Here is a tiny trained network, its code and every weight. The questions are about switching its units off for an input and a class, where a switched-off unit gives its printed mean instead of its output.

import numpy as np


def w(rows, s, z=0):
    codes = np.array(rows[::2]) - 128.0
    scale = np.full(codes.shape[1], s)
    scale[-1] = z or s
    return codes * scale


def norm(h):
    return h / np.sqrt((h * h).mean(-1, keepdims=True) + 1e-5)


def f(y):
    return np.maximum(y, 0)


def log_softmax(a):
    a = a - a.max(-1, keepdims=True)
    return a - np.log(np.exp(a).sum(-1, keepdims=True))


def net(x, mask):
    res = np.array(x, float).reshape(1, 3) / 4 @ E
    u = 0
    for l in range(3):
        y = f(norm(res) @ A[l][:, :-1].T + A[l][:, -1])
        res = res + np.where(mask[u : u + 7], y, B[l][:, -1]) @ B[l][:, :-1]
        u += 7
    return log_softmax(norm(res)[-1] @ U[:, :-1].T + U[:, -1])


A, B = {}, {}
E = w([
[114,170,189,112,196,88],'x0',
[134,151,2,86,201,100],'x1',
[91,84,123,50,163,204],'x2',
],0.0089)
A[0] = w([
[85,36,193,75,226,135,34],'0.n1',
[37,217,67,81,245,58,47],'0.n2',
[172,101,175,203,158,23,130],'0.n3',
[225,165,166,69,253,71,4],'0.n4',
[188,121,31,141,133,167,150],'0.n5',
[113,117,178,138,172,193,204],'0.n6',
[131,189,233,65,157,116,27],'0.n7',
],0.0065,0.0022)
B[0] = w([
[101,254,109,120,127,211,192],'0.n1',
[223,90,243,72,120,103,253],'0.n2',
[101,202,109,50,98,204,215],'0.n3',
[10,47,28,165,77,70,197],'0.n4',
[127,64,237,143,105,130,216],'0.n5',
[118,118,147,76,62,161,192],'0.n6',
[65,40,105,198,109,146,186],'0.n7',
],0.0076,0.0053)
A[1] = w([
[32,127,163,194,232,70,88],'1.n1',
[89,149,199,87,174,116,191],'1.n2',
[112,163,238,107,112,133,4],'1.n3',
[73,183,39,120,67,158,23],'1.n4',
[198,114,67,101,253,62,72],'1.n5',
[135,214,107,192,123,36,182],'1.n6',
[113,180,149,190,136,103,123],'1.n7',
],0.011,0.0019)
B[1] = w([
[99,104,32,215,76,104,165],'1.n1',
[114,160,62,166,113,140,230],'1.n2',
[147,83,193,130,114,83,254],'1.n3',
[84,113,162,142,247,86,180],'1.n4',
[189,80,232,225,98,195,227],'1.n5',
[123,153,67,46,153,219,204],'1.n6',
[182,107,83,100,117,201,175],'1.n7',
],0.011,0.0059)
A[2] = w([
[99,27,40,128,60,101,61],'2.n1',
[95,81,116,39,154,162,138],'2.n2',
[156,80,183,60,109,79,122],'2.n3',
[181,51,54,121,199,145,214],'2.n4',
[101,70,188,55,206,4,53],'2.n5',
[43,79,87,174,111,184,86],'2.n6',
[115,204,83,56,142,208,253],'2.n7',
],0.011,0.0029)
B[2] = w([
[74,150,75,175,159,6,226],'2.n1',
[122,214,134,140,109,142,232],'2.n2',
[112,127,143,147,227,168,220],'2.n3',
[130,90,192,154,45,133,237],'2.n4',
[34,163,117,107,241,92,149],'2.n5',
[232,114,33,124,127,64,254],'2.n6',
[44,153,90,67,121,172,247],'2.n7',
],0.012,0.006)
U = w([
[176,80,254,191,82,178,195],'0',
[62,247,70,39,48,234,160],'1',
[128,133,50,205,90,16,162],'2',
[77,184,150,126,226,75,131],'3',
[203,209,175,60,161,78,2],'4',
],0.0095,0.0051)

Each question gives the input, the list of numbers given to net, and the class t.
The units are the neurons (one row each of A and B). Each row of codes is followed by its name. A weight is (code - 128) times the scale printed after its matrix; where a second scale follows, it is the last column's (A, B and U).
mask holds one flag per neuron, layer by layer. A switched-off neuron (its flag False) gives its mean, the last column of its row in B, instead of its output. The means were averaged over made-up inputs and are rounded, as every weight is.
A unit's drop is (log p(t) with every unit on - log p(t) with that unit switched off) / (log p(t) with every unit on - log p(t) with every unit switched off).
The circuit of an input: a set's keep is (log p(t) with only the set's units on - log p(t) with every unit switched off) / (log p(t) with every unit on - log p(t) with every unit switched off). Starting from the 12 units with the biggest drops (on a tie, the unit counted first), units are removed one at a time, each time the one whose removal leaves the highest keep (on an exact tie, the one counted first), for as long as the keep stays at least 0.8.
units of the circuit, in order: the units of the circuit, biggest drop first
most important unit: the unit with the biggest drop
top k neurons: the k neurons with the biggest drops, biggest first
top k neurons in layer l: the k neurons of layer l with the biggest drops, biggest first
drop of u: that unit's drop, to one decimal
input [2,-3,6], class 1: units of the circuit, in order -> [0.n1]
input [0,-3,2], class 3: units of the circuit, in order -> [0.n5, 1.n4, 0.n2]
input [-2,2,1], class 3: top 3 neurons -> [0.n5, 1.n5, 2.n5]
input [4,-2,-5], class 1: top 3 neurons -> [1.n6, 0.n3, 0.n5]
input [2,1,-3], class 3: top 2 neurons -> [0.n3, 1.n4]
input [-8,-6,-3], class 2: units of the circuit, in order -> [1.n5, 2.n1]
input [5,4,-5], class 1: top 2 neurons in layer 0 -> [0.n3, 0.n5]
input [5,0,1], class 2: top 2 neurons -> [0.n4, 0.n7]
input [5,-4,-6], class 1: top 3 neurons -> [1.n6, 0.n3, 0.n2]
input [-5,-4,-3], class 2: top 4 neurons -> [0.n2, 1.n5, 0.n5, 1.n3]
input [2,-3,5], class 1: top 2 neurons -> [0.n1, 1.n5]
input [2,4,0], class 0: top 3 neurons -> [0.n2, 1.n5, 0.n6]
input [-3,-5,-8], class 1: top 2 neurons -> [1.n6, 0.n2]
input [1,5,2], class 0: units of the circuit, in order -> [1.n5]
input [2,1,0], class 3: top 3 neurons -> [0.n2, 2.n5, 1.n1]
input [-8,8,-3], class 0: top 2 neurons -> [1.n5, 0.n4]
input [-1,3,-3], class 3: top 3 neurons -> [0.n5, 2.n5, 1.n5]
input [7,-6,5], class 2: top 3 neurons in layer 1 -> [1.n2, 1.n5, 1.n1]
input [-2,-6,8], class 1: top 3 neurons in layer 0 -> [0.n2, 0.n5, 0.n1]
input [-7,4,3], class 2: most important unit -> 2.n1
input [1,-6,7], class 1: top 2 neurons in layer 1 -> [1.n5, 1.n2]
input [-2,5,5], class 0: top 2 neurons in layer 0 -> [0.n3, 0.n6]
input [-6,-4,0], class 2: drop of 0.n2 -> 1.6
